In the rows, 128 means zero.
Each row is followed by its group and then its class within the group.
[123 123 150 146 123 107 126 116 144 196 112 157 108  99 133 115 116 125
 120 110 148 157 130 151 124  97 130 111 153 140 139 108 172] -> <52> > (69)
[ 82 118 122 138 150 121 129 119 149 167 119 128 112 108  64  92 109  93
 168 126 134 155 156 121 107 116 148  97 114 140 151 113 165] -> <56> > (50)
[144 127 141 141 128  91 121 102 118 149 116 135 114 103 133 121 136 133
 132 105 137 180 142 137 124 105 107  95 122 144 153 112 151] -> <52> > (69)
[119 121 134 129 126  95 107 130 128 187 109 137 127  88  96  86 108 122
 131 113 147 168 146 136 105 104 124 111 148 140 151 120 157] -> <52> > (41)
[147 129 122 125 134 143 122 134 160 120 111 135 102 148 104 112 128 119
 124 125 136  88 122 119 125 154 124 149 134 123 123 128 134] -> <49> > (54)
[131 153 128 156 128 134 109 141 137 173 112 114 126  89  74  73 149 108
 162 139 138 149 131 122 120 133 123 106 150 118 157 105 162] -> <56> > (50)
[110 145 137 145 122 137 131 143 137 169 111 133  90 102 105  77 110 109
 121 118 113 121 130 125 142 127 133 131 156 153 130 120 141] -> <49> > (64)
[160 137 127 135 126 141 126 144 149 114 108 123 108 113  74  85 127 125
 111 109 143 111 127 134 105 143 109 140 163 132 129 116 140] -> <49> > (54)
[124 132 137 151 191 121 112 138 159 155 136 112 118  82  61  73 104 130
 140 107 130 168 121 132 135 118 128 112 143 156 167 111 151] -> <57> > (57)
[136 141 135 133 118 121 120 145 141 156  98 167 101  85  76 103 112 103
 107 108 138 120 127 126 121 125 133 123 150 142 135 110 145] -> <49> > (64)
[151 138  98 124 131 159 115 144 120 107 108 116 114 122  80  95 124 123
 130 127 158  93 128 132 111 144 127 143 177 116 141 119 157] -> <49> > (52)
[108 127 146 137 128 108 118 130 137 209 105 140 122  92 100 132 126 116
 122 123 127 171 145 146 102  89 126  87 116 162 147 102 181] -> <52> > (41)
[111 148 135 132 121 117 113 125 147 126 136 119 123  99   4 108 148 120
 165 125 127 179 135 106 128 115 119 119 112 127 150 118 121] -> <56> > (42)
[128 136 128 119 157 124 103 145 151 128  99 133 125 105  80  87  99 127
 144 120 160 144 135 132 133 127 121 115 141 144 161 109 169] -> <57> > (57)
[118 122 113 125 147 130  95 127 152 146 109 115 121 103  47  81 146 113
 153 146 146 158 146  66  97 122 135  90 170 121 158 104 217] -> <56> > (58)
[123 109 146 133 138 132  88 184 154 182  94 113 136 134  53  69 156 120
 138 144 163 135 142 140  93 114 100  74 213 113 144 117 165] -> <52> > (61)
[115 127 142 134 123 100 131 131 134 174 108 144 121  69  82 100 118 124
 120 100 128 175 140 131 118 109 127 108 126 153 152  94 167] -> <52> > (69)
[136 120 135 122 126 129 123 133 133 124 113 131 105 111  89 117 130 112
 114  98 136 133 138 128 118 155 134 140 150 139 134 122 126] -> <49> > (64)

Each row is followed by its group and then its class within the group.
[130 111 122 138  68 148 121 116 125 113 122 149 120 130 112 119 132 139
 114 129 122 151 122 143 153 128 142 134 161 129 129 145 115] -> V > <258>
[100 133 101 127 134 157 126 127 136 127 110 137 140 140 117 126 125 123
 113 133 127 128 130 158 129 140 144 127 136 124 135 128 136] -> V > <258>
[128  65 115  93 154 172 130 160 126 140 144 132 149 191 101 111  91  95
 106 218 115 136 141 145 128 157 141 124 114 120 168  90 122] -> M > <243>
[147 154 134 189  96 105 117  68 129  96  94 119 108 123 137 125 133 132
 130 119 123 116 131 138 136 144 142 130 179 120 101 142 145] -> V > <258>
[123  98 117 116 137 149 154 112 110 134 153 147 125 131  95 149 144 145
 121 118 129 137 133 147 131 148 125 128 113 146 107 138 110] -> A > <252>
[141 110 105  73 158 172 165 149 138 152 156 137 143 136  98 119 121 143
 122 121 108 144 112 138 115  86 165 133  33 125 139 103 109] -> C > <254>
[134  86 102  66 179 100 159 154 136 163 146 147 150 146 109 127 114 129
 122 133 100 148 103 139 122  85 124 127  29 130 128 104 107] -> C > <254>
[134 156 112 110 114 149 124 105 152 110 107 144 133 133 120 129 124 127
 109 124 109 136 120 161 176 133 150 136 142 119 123 129 122] -> V > <239>
[138  99 116 126 133 162 130 136 138 126 131 132 150 164 116 118 116 129
 123 128 119 140 125 152 143 123 143 118 130  94 142 123 122] -> M > <240>
[137 152 130 129 101 114 127 130 111 109 127 123 110 156 146 119 119 127
 130 103 121 113 141 120 118 133 136 121 174 120 120 113 147] -> M > <243>
[120 108  92  75 174 201 140 131 166 141 122 147 156 133  94 119 133 150
 110 118 114 135 138 154 131 125 154 119  91 112 153 107 108] -> V > <239>
[142 192 138 152  78 111 121 119 125  95 115 106 117 134 153 105 122 124
 130 126 126 110 161 125 118 131 132 122 207 119 127 127 158] -> M > <243>
[111  70 112  82 179 205 133 146 163 144 125 149 155 156  90 133 123 138
 101 123 108 166 101 148 128  76 155 122  63 120 157 108 101] -> V > <239>
[115  63 125 112 135  99  91 141 134 145 157 150 122 136 109 144 128 135
 134 138 129 155 110 146 124 130 125 152  96 126 125 136 116] -> A > <261>
